Below are the code and all the weights of a small trained network. Each question names an input and a target symbol and asks about switching units off, where a switched-off unit gives its printed mean instead of its output.

import numpy as np


def w(rows, s, z=0):
    codes = np.array(rows[::2]) - 128.0
    scale = np.full(codes.shape[1], s)
    scale[-1] = z or s
    return codes * scale


def norm(h):
    return h / np.sqrt((h * h).mean(-1, keepdims=True) + 1e-5)


def f(y):
    return np.maximum(y, 0)


def softmax(a):
    e = np.exp(a - a.max(-1, keepdims=True))
    return e / e.sum(-1, keepdims=True)


def log_softmax(a):
    a = a - a.max(-1, keepdims=True)
    return a - np.log(np.exp(a).sum(-1, keepdims=True))


def net(x, mask):
    ids = ['αγεζημξσψω'.index(c) for c in x.split()]
    T = len(ids)
    res = E[ids] + P[:T]
    r = norm(res)
    for j in range(2):
        rows = slice(2 * j, 2 * j + 2)
        q, k, v = (r @ M[0][rows].T for M in (Q, K, V))
        z = softmax(np.where(np.tri(T) > 0, q @ k.T / 2**0.5, -1e9)) @ v
        o = O[0][rows]
        res = res + np.where(mask[j], z, o[:, -1]) @ o[:, :-1]
    y = f(norm(res) @ A[0][:, :-1].T + A[0][:, -1])
    res = res + np.where(mask[2:18], y, B[0][:, -1]) @ B[0][:, :-1]
    return log_softmax(norm(res)[-1] @ U[:, :-1].T + U[:, -1])


Q, K, V, O, A, B = {}, {}, {}, {}, {}, {}
E = w([
[117,86,70,87],'α',
[109,106,254,79],'γ',
[95,87,101,56],'ε',
[159,109,177,238],'ζ',
[238,58,82,175],'η',
[74,101,123,43],'μ',
[122,78,65,230],'ξ',
[99,206,219,178],'σ',
[96,21,144,240],'ψ',
[143,149,131,75],'ω',
],0.016)
P = w([
[135,242,80,106],'0',
[198,191,85,10],'1',
[227,140,105,3],'2',
[248,115,116,17],'3',
[235,91,142,61],'4',
[246,81,146,65],'5',
[250,48,167,92],'6',
[245,72,130,22],'7',
[212,50,216,168],'8',
],0.0022)
Q[0] = w([
[60,9,101,82],'head 0',
[155,67,181,179],'head 0',
[178,1,102,88],'head 1',
[135,54,86,155],'head 1',
],0.0075)
K[0] = w([
[255,89,97,125],'head 0',
[247,91,107,91],'head 0',
[168,87,245,74],'head 1',
[120,82,145,130],'head 1',
],0.012)
V[0] = w([
[31,174,21,64],'head 0',
[255,59,145,92],'head 0',
[226,215,203,46],'head 1',
[147,204,33,141],'head 1',
],0.0067)
O[0] = w([
[100,137,139,146,87],'head 0',
[254,127,98,23,254],'head 0',
[98,179,140,147,127],'head 1',
[169,126,14,136,38],'head 1',
],0.0093,0.0038)
A[0] = w([
[140,117,83,199,165],'neuron 0',
[172,216,96,108,191],'neuron 1',
[69,58,87,89,148],'neuron 2',
[147,202,142,185,133],'neuron 3',
[151,198,162,94,216],'neuron 4',
[65,70,68,91,237],'neuron 5',
[142,171,165,122,160],'neuron 6',
[139,191,162,110,173],'neuron 7',
[134,207,182,149,196],'neuron 8',
[120,105,109,123,90],'neuron 9',
[114,136,255,85,126],'neuron 10',
[199,95,177,179,253],'neuron 11',
[85,79,184,73,155],'neuron 12',
[201,124,96,113,129],'neuron 13',
[128,180,131,176,100],'neuron 14',
[58,92,196,158,179],'neuron 15',
],0.014,0.0027)
B[0] = w([
[46,128,141,155,177],'neuron 0',
[174,74,97,150,165],'neuron 1',
[144,144,155,130,211],'neuron 2',
[189,143,152,96,156],'neuron 3',
[113,112,10,141,189],'neuron 4',
[146,162,201,191,218],'neuron 5',
[127,153,120,87,163],'neuron 6',
[120,122,73,170,168],'neuron 7',
[157,158,107,175,175],'neuron 8',
[127,96,158,130,145],'neuron 9',
[63,136,96,135,231],'neuron 10',
[109,139,106,61,255],'neuron 11',
[128,155,115,91,229],'neuron 12',
[149,83,120,159,206],'neuron 13',
[181,134,131,167,144],'neuron 14',
[152,140,98,64,193],'neuron 15',
],0.011,0.0088)
U = w([
[203,127,187,255,5],'α',
[57,149,62,117,142],'γ',
[142,195,236,144,42],'ε',
[195,187,133,106,14],'ζ',
[190,78,86,153,231],'η',
[96,185,165,113,51],'μ',
[96,93,140,212,254],'ξ',
[155,214,98,194,117],'σ',
[92,64,172,97,164],'ψ',
[150,131,47,186,87],'ω',
],0.014,0.0044)

Each question gives the input, a string of symbols that net reads in full, and the target symbol t.
The units are the heads (2 rows each of Q, K, V and O) and the neurons (one row each of A and B). Each row of codes is followed by its name. A weight is (code - 128) times the scale printed after its matrix; where a second scale follows, it is the last column's (O, A, B and U).
mask holds one flag per unit, heads first, then neurons. A switched-off unit (its flag False) gives its mean, the last column of its rows in O or B, instead of its output. The means were averaged over made-up inputs and are rounded, as every weight is.
A unit's drop is (log p(t) with every unit on - log p(t) with that unit switched off) / (log p(t) with every unit on - log p(t) with every unit switched off).
The circuit of an input: a set's keep is (log p(t) with only the set's units on - log p(t) with every unit switched off) / (log p(t) with every unit on - log p(t) with every unit switched off). Starting from the 12 units with the biggest drops (on a tie, the unit counted first), units are removed one at a time, each time the one whose removal leaves the highest keep (on an exact tie, the one counted first), for as long as the keep stays at least 0.8.
units of the circuit, in order: the units of the circuit, biggest drop first
top k neurons: the k neurons with the biggest drops, biggest first
which heads matter: for each layer, one digit per head in row order, 1 if its drop is at least 0.15 and else 0, layers parted by /
drop when u is switched off: that unit's drop, to one decimal
input μ ψ μ, target μ: units of the circuit, in order : [neuron 5; head 0]
input σ μ γ σ ψ, target γ: top neuron : [neuron 15]
input ε γ σ ε ε ω ε σ ψ, target γ: units of the circuit, in order : [neuron 11; neuron 13]
input α η ψ ψ μ ε, target η: units of the circuit, in order : [head 0; neuron 11; neuron 13]
input ξ α ε ψ ε, target ε: units of the circuit, in order : [neuron 5; head 0; neuron 11]
input α ψ ξ α, target α: top 2 neurons : [neuron 5; neuron 11]
input ε η α ω ω ξ α μ, target η: which heads matter : 11
input ε μ σ α σ σ ε ε ζ, target ζ: top 4 neurons : [neuron 11; neuron 3; neuron 15; neuron 5]
input ε η ψ η μ γ, target γ: top 2 neurons : [neuron 10; neuron 4]
input ζ ε η ζ, target η: top 2 neurons : [neuron 13; neuron 12]
input ε μ ψ α ω α ξ μ, target μ: which heads matter : 00
input α σ ε ψ ε γ ε μ ω, target γ: which heads matter : 10
input σ ε ζ α ε ψ ψ ε ζ, target ζ: top 3 neurons : [neuron 11; neuron 3; neuron 4]
input ξ η ω, target η: top neuron : [neuron 1]
input ψ ψ γ σ, target γ: top 2 neurons : [neuron 10; neuron 5]
input ε ψ η ε ε, target η: drop when neuron 13 is switched off : 0.1
input ε ξ ε ζ ω, target ω: drop when head 0 is switched off : 0.1
input ψ γ ω ε ξ, target γ: drop when neuron 11 is switched off : 0.5
input ξ ξ ε ε, target ε: drop when head 0 is switched off : 0.2
